Here is a tiny trained network, its code and every weight. The questions are about switching its units off for an input and a target symbol, where a switched-off unit gives its printed mean instead of its output.

import numpy as np


def w(rows, s, z=0):
    codes = np.array(rows[::2]) - 128.0
    scale = np.full(codes.shape[1], s)
    scale[-1] = z or s
    return codes * scale


def f(y):
    return np.maximum(y, 0)


def softmax(a):
    e = np.exp(a - a.max(-1, keepdims=True))
    return e / e.sum(-1, keepdims=True)


def log_softmax(a):
    a = a - a.max(-1, keepdims=True)
    return a - np.log(np.exp(a).sum(-1, keepdims=True))


def net(x, mask):
    ids = ['αβγδεηθλμξπστφψω'.index(c) for c in x.split()]
    T = len(ids)
    res = E[ids] + P[:T]
    u = 0
    for l in range(2):
        r = res
        for j in range(3):
            rows = slice(2 * j, 2 * j + 2)
            q, k, v = (r @ M[l][rows].T for M in (Q, K, V))
            z = softmax(np.where(np.tri(T) > 0, q @ k.T / 2**0.5, -1e9)) @ v
            o = O[l][rows]
            res = res + np.where(mask[u + j], z, o[:, -1]) @ o[:, :-1]
        u += 3
        y = f(res @ A[l][:, :-1].T + A[l][:, -1])
        res = res + np.where(mask[u : u + 8], y, B[l][:, -1]) @ B[l][:, :-1]
        u += 8
    return log_softmax(res[-1] @ U[:, :-1].T + U[:, -1])


Q, K, V, O, A, B = {}, {}, {}, {}, {}, {}
E = w([
[85,105,155,116,93],'α',
[118,100,230,108,110],'β',
[147,106,126,171,97],'γ',
[179,125,63,135,148],'δ',
[60,116,151,109,142],'ε',
[80,224,180,49,70],'η',
[193,162,139,97,128],'θ',
[100,142,128,116,117],'λ',
[55,88,175,112,112],'μ',
[135,119,151,81,165],'ξ',
[186,176,172,134,157],'π',
[147,144,193,142,117],'σ',
[104,142,142,126,99],'τ',
[201,99,209,125,201],'φ',
[104,112,201,99,147],'ψ',
[250,154,191,133,148],'ω',
],0.019)
P = w([
[3,253,228,190,228],'0',
[78,162,134,140,189],'1',
[78,150,136,114,179],'2',
[87,163,135,103,141],'3',
[83,157,144,95,127],'4',
[101,153,133,115,110],'5',
[103,159,137,120,95],'6',
[122,156,134,146,88],'7',
[101,153,119,138,77],'8',
],0.0056)
Q[0] = w([
[213,169,169,36,93],'L0H1',
[186,179,121,73,181],'L0H1',
[108,102,160,169,111],'L0H2',
[129,44,122,109,158],'L0H2',
[149,99,190,128,82],'L0H3',
[108,155,249,79,116],'L0H3',
],0.013)
K[0] = w([
[136,246,90,75,134],'L0H1',
[144,179,146,43,157],'L0H1',
[151,171,105,92,145],'L0H2',
[130,174,167,172,147],'L0H2',
[159,164,158,117,128],'L0H3',
[120,189,170,58,129],'L0H3',
],0.014)
V[0] = w([
[122,22,180,195,31],'L0H1',
[58,138,59,113,88],'L0H1',
[82,108,200,204,24],'L0H2',
[62,51,92,146,170],'L0H2',
[177,150,1,143,7],'L0H3',
[106,168,121,145,4],'L0H3',
],0.008)
O[0] = w([
[154,67,94,45,150,1],'L0H1',
[227,255,92,140,140,153],'L0H1',
[70,138,205,59,185,146],'L0H2',
[83,59,40,146,130,29],'L0H2',
[126,201,166,96,128,31],'L0H3',
[147,113,198,70,172,233],'L0H3',
],0.0074,0.0083)
A[0] = w([
[132,110,56,72,172,161],'L0N1',
[87,82,81,48,50,63],'L0N2',
[127,134,144,73,125,93],'L0N3',
[176,146,130,110,254,26],'L0N4',
[244,78,101,157,198,166],'L0N5',
[157,138,72,127,88,152],'L0N6',
[132,153,131,28,74,2],'L0N7',
[123,146,175,178,94,122],'L0N8',
],0.0092,0.0059)
B[0] = w([
[72,96,179,161,224,131],'L0N1',
[144,228,143,135,166,131],'L0N2',
[93,94,208,226,91,187],'L0N3',
[123,154,153,201,53,177],'L0N4',
[59,160,137,106,58,197],'L0N5',
[57,180,218,159,132,136],'L0N6',
[123,132,88,209,90,199],'L0N7',
[84,92,36,78,254,254],'L0N8',
],0.0076,0.0075)
Q[1] = w([
[198,81,183,127,84],'L1H1',
[135,133,159,121,103],'L1H1',
[210,5,108,204,109],'L1H2',
[101,116,95,189,186],'L1H2',
[71,168,117,135,140],'L1H3',
[45,132,119,169,165],'L1H3',
],0.012)
K[1] = w([
[185,124,137,127,141],'L1H1',
[170,151,142,85,119],'L1H1',
[126,94,39,165,254],'L1H2',
[78,169,234,184,204],'L1H2',
[218,120,135,75,118],'L1H3',
[168,127,96,195,149],'L1H3',
],0.0099)
V[1] = w([
[231,103,59,155,200],'L1H1',
[153,75,144,138,213],'L1H1',
[85,133,123,178,79],'L1H2',
[241,20,180,125,83],'L1H2',
[2,122,115,77,88],'L1H3',
[105,165,64,74,55],'L1H3',
],0.0087)
O[1] = w([
[2,188,113,204,181,21],'L1H1',
[82,85,112,98,155,111],'L1H1',
[163,73,75,110,162,153],'L1H2',
[111,128,158,124,13,8],'L1H2',
[113,170,147,41,84,136],'L1H3',
[230,165,112,94,150,76],'L1H3',
],0.0085,0.015)
A[1] = w([
[170,163,33,127,76,3],'L1N1',
[161,60,93,187,70,44],'L1N2',
[136,79,15,155,137,119],'L1N3',
[2,157,88,170,73,138],'L1N4',
[78,148,15,99,97,17],'L1N5',
[119,55,43,133,183,35],'L1N6',
[129,166,47,147,128,35],'L1N7',
[149,64,108,101,180,193],'L1N8',
],0.011,0.0069)
B[1] = w([
[97,189,183,27,86,130],'L1N1',
[138,137,99,30,78,132],'L1N2',
[135,174,198,132,14,146],'L1N3',
[172,103,210,204,125,154],'L1N4',
[105,144,174,39,1,129],'L1N5',
[88,145,38,106,40,154],'L1N6',
[191,72,98,77,207,132],'L1N7',
[98,145,45,144,98,254],'L1N8',
],0.0092,0.0087)
U = w([
[140,124,114,71,138,100],'α',
[201,111,139,119,56,116],'β',
[135,155,147,166,134,254],'γ',
[81,244,182,60,183,138],'δ',
[139,115,160,107,170,84],'ε',
[165,111,121,98,117,119],'η',
[137,151,114,113,176,118],'θ',
[162,118,149,68,105,86],'λ',
[210,171,75,141,82,142],'μ',
[149,164,99,81,99,130],'ξ',
[144,104,181,74,120,106],'π',
[167,203,168,151,58,99],'σ',
[203,129,141,192,188,117],'τ',
[243,101,145,83,142,151],'φ',
[132,95,190,97,200,100],'ψ',
[199,77,207,182,132,144],'ω',
],0.011,0.0076)

Each question gives the input, a string of symbols that net reads in full, and the target symbol t.
The units are the heads (2 rows each of Q, K, V and O) and the neurons (one row each of A and B). Each row of codes is followed by its name. A weight is (code - 128) times the scale printed after its matrix; where a second scale follows, it is the last column's (O, A, B and U).
mask holds one flag per unit, layer by layer, with each layer's heads first. A switched-off unit (its flag False) gives its mean, the last column of its rows in O or B, instead of its output. The means were averaged over made-up inputs and are rounded, as every weight is.
A unit's drop is (log p(t) with every unit on - log p(t) with that unit switched off) / (log p(t) with every unit on - log p(t) with every unit switched off).
The circuit of an input: a set's keep is (log p(t) with only the set's units on - log p(t) with every unit switched off) / (log p(t) with every unit on - log p(t) with every unit switched off). Starting from the 12 units with the biggest drops (on a tie, the unit counted first), units are removed one at a time, each time the one whose removal leaves the highest keep (on an exact tie, the one counted first), for as long as the keep stays at least 0.8.
circuit, biggest first: the units of the circuit, biggest drop first
k most important neurons: the k neurons with the biggest drops, biggest first
heads that matter: for each layer, one digit per head in row order, 1 if its drop is at least 0.15 and else 0, layers parted by /
drop when u is switched off: that unit's drop, to one decimal
input φ δ β, target β: heads that matter => 111 / 010
input φ η β η η η ψ, target φ: circuit, biggest first => L1H1
input β ε ε, target π: circuit, biggest first => L1H2, L0H1, L1H3
input ω δ π, target ω: heads that matter => 110 / 110
input ω π π, target ω: 2 most important neurons => L1N4, L1N8
input ψ π π η π ω, target σ: circuit, biggest first => L0N4, L0N5, L0H1
input β η ω, target σ: 2 most important neurons => L0N4, L0N5
input δ φ σ, target μ: heads that matter => 011 / 000
input η δ ε η η η ω σ, target φ: heads that matter => 001 / 001
input π π ω, target γ: circuit, biggest first => L1H1, L0H3
input δ ε β, target μ: circuit, biggest first => L0H3, L0H2, L1N6, L1H2
input φ μ ψ, target β: circuit, biggest first => L0H3, L1H2, L1N3
input π ε δ, target γ: 2 most important neurons => L0N6, L0N8
input η β ω ω φ η η α γ, target β: heads that matter => 100 / 010
input δ π δ, target μ: circuit, biggest first => L1N6
input φ μ η φ γ, target β: circuit, biggest first => L0H1, L1H2
input η τ δ, target μ: heads that matter => 010 / 010
input η ω φ, target ω: circuit, biggest first => L0N4, L1H3
input η σ μ ε, target α: 2 most important neurons => L1N6, L1N8
input π π μ, target γ: most important neuron => L0N8
input π ξ ω, target γ: heads that matter => 101 / 100
input η η η η λ, target φ: drop when L1H1 is switched off => 0.7
input π π β, target γ: drop when L1N4 is switched off => 0.3
